Below is a small trained network, with its code and all its weights. Each question gives an input and a target symbol and asks what happens when units are switched off, that is, made to give their printed mean instead of their output.

import numpy as np


def w(rows, s, z=0):
    codes = np.array(rows[::2]) - 128.0
    scale = np.full(codes.shape[1], s)
    scale[-1] = z or s
    return codes * scale


def norm(h):
    return h / np.sqrt((h * h).mean(-1, keepdims=True) + 1e-5)


def f(y):
    return np.maximum(y, 0)


def softmax(a):
    e = np.exp(a - a.max(-1, keepdims=True))
    return e / e.sum(-1, keepdims=True)


def log_softmax(a):
    a = a - a.max(-1, keepdims=True)
    return a - np.log(np.exp(a).sum(-1, keepdims=True))


def net(x, mask):
    ids = ['ΔΩβεζμ'.index(c) for c in x.split()]
    T = len(ids)
    res = E[ids] + P[:T]
    q, k, v = (norm(res) @ M[0].T for M in (Q, K, V))
    z = softmax(np.where(np.tri(T) > 0, q @ k.T / 4**0.5, -1e9)) @ v
    res = res + np.where(mask[0], z, O[0][:, -1]) @ O[0][:, :-1]
    y = f(norm(res) @ A[0][:, :-1].T + A[0][:, -1])
    res = res + np.where(mask[1:9], y, B[0][:, -1]) @ B[0][:, :-1]
    return log_softmax(norm(res)[-1] @ U[:, :-1].T + U[:, -1])


Q, K, V, O, A, B = {}, {}, {}, {}, {}, {}
E = w([
[199,157,252],'Δ',
[185,129,164],'Ω',
[67,106,189],'β',
[184,130,163],'ε',
[209,73,165],'ζ',
[80,130,48],'μ',
],0.018)
P = w([
[137,254,77],'0',
[104,61,88],'1',
[91,61,85],'2',
[98,75,88],'3',
[118,101,96],'4',
[128,117,97],'5',
[117,126,111],'6',
[120,135,112],'7',
[129,144,112],'8',
[127,160,123],'9',
[124,170,125],'10',
[128,182,123],'11',
[124,191,120],'12',
],0.0086)
Q[0] = w([
[136,189,88],'head 0',
[89,88,48],'head 0',
[94,90,3],'head 0',
[176,213,62],'head 0',
],0.011)
K[0] = w([
[142,177,69],'head 0',
[128,46,73],'head 0',
[113,12,21],'head 0',
[106,158,7],'head 0',
],0.011)
V[0] = w([
[71,96,72],'head 0',
[217,1,87],'head 0',
[174,199,108],'head 0',
[227,55,80],'head 0',
],0.0081)
O[0] = w([
[173,162,248,1],'head 0',
[140,233,50,92],'head 0',
[124,57,101,161],'head 0',
[138,182,51,110],'head 0',
],0.011,0.0059)
A[0] = w([
[211,132,196,206],'neuron 0',
[95,171,87,37],'neuron 1',
[90,181,157,134],'neuron 2',
[149,201,11,108],'neuron 3',
[150,216,248,93],'neuron 4',
[56,129,83,65],'neuron 5',
[134,235,135,2],'neuron 6',
[206,254,234,227],'neuron 7',
],0.0096,0.002)
B[0] = w([
[134,129,221,254],'neuron 0',
[76,149,103,144],'neuron 1',
[100,174,156,147],'neuron 2',
[144,151,159,174],'neuron 3',
[239,141,93,199],'neuron 4',
[156,143,128,167],'neuron 5',
[92,78,123,141],'neuron 6',
[176,2,171,218],'neuron 7',
],0.019,0.0059)
U = w([
[94,80,227,77],'Δ',
[107,123,121,44],'Ω',
[70,4,77,138],'β',
[106,111,116,74],'ε',
[111,121,126,83],'ζ',
[93,193,130,254],'μ',
],0.011,0.0038)

Each question gives the input, a string of symbols that net reads in full, and the target symbol t.
The units are the heads (4 rows each of Q, K, V and O) and the neurons (one row each of A and B). Each row of codes is followed by its name. A weight is (code - 128) times the scale printed after its matrix; where a second scale follows, it is the last column's (O, A, B and U).
mask holds one flag per unit, heads first, then neurons. A switched-off unit (its flag False) gives its mean, the last column of its rows in O or B, instead of its output. The means were averaged over made-up inputs and are rounded, as every weight is.
A unit's drop is (log p(t) with every unit on - log p(t) with that unit switched off) / (log p(t) with every unit on - log p(t) with every unit switched off).
The circuit of an input: a set's keep is (log p(t) with only the set's units on - log p(t) with every unit switched off) / (log p(t) with every unit on - log p(t) with every unit switched off). Starting from all 9 units, units are removed one at a time, each time the one whose removal leaves the highest keep (on an exact tie, the one counted first), for as long as the keep stays at least 0.8.
units of the circuit, in order: the units of the circuit, biggest drop first
top k neurons: the k neurons with the biggest drops, biggest first
drop of u: that unit's drop, to one decimal
input ζ μ Δ Δ Δ μ ζ Δ ζ Δ Ω, target μ: top 3 neurons : (neuron 7; neuron 3; neuron 0)
input Δ ζ Δ Δ Ω, target β: units of the circuit, in order : (neuron 0; head 0; neuron 4)
input Δ Δ Δ Δ β β Δ ζ μ μ Ω, target β: units of the circuit, in order : (head 0; neuron 0; neuron 4)
input Δ β β β Δ Δ Δ Δ ζ Δ Δ Δ β, target β: top 2 neurons : (neuron 0; neuron 3)
input β ζ μ β, target μ: top 3 neurons : (neuron 7; neuron 2; neuron 0)
input Δ Ω ε Δ μ, target μ: units of the circuit, in order : (head 0; neuron 7)
input Δ ζ Δ β Δ Ω β ε Δ Ω μ β ε, target β: top 4 neurons : (neuron 0; neuron 4; neuron 5; neuron 2)
input ζ Δ Δ ε μ Δ Δ ε ζ β ζ ε, target μ: top 4 neurons : (neuron 7; neuron 3; neuron 0; neuron 4)
input ζ β ε Δ ε, target μ: top 3 neurons : (neuron 7; neuron 3; neuron 4)
input β ζ β, target μ: units of the circuit, in order : (head 0; neuron 7; neuron 0)
input β μ ζ ζ Δ μ, target Δ: top 2 neurons : (neuron 3; neuron 6)
input ζ Δ β Δ Ω Ω, target μ: top neuron : (neuron 7)
input ζ Ω Δ Δ β μ Δ μ, target Δ: top 3 neurons : (neuron 6; neuron 2; neuron 3)
input β ζ ζ, target μ: top 2 neurons : (neuron 7; neuron 3)
input Δ Δ ζ Δ Δ ε, target β: drop of neuron 0 : 0.8
input ζ Ω ζ ζ, target μ: drop of head 0 : 1.2
input Δ Δ ε Δ Δ β Δ Δ Δ μ, target μ: drop of neuron 2 : 0.1
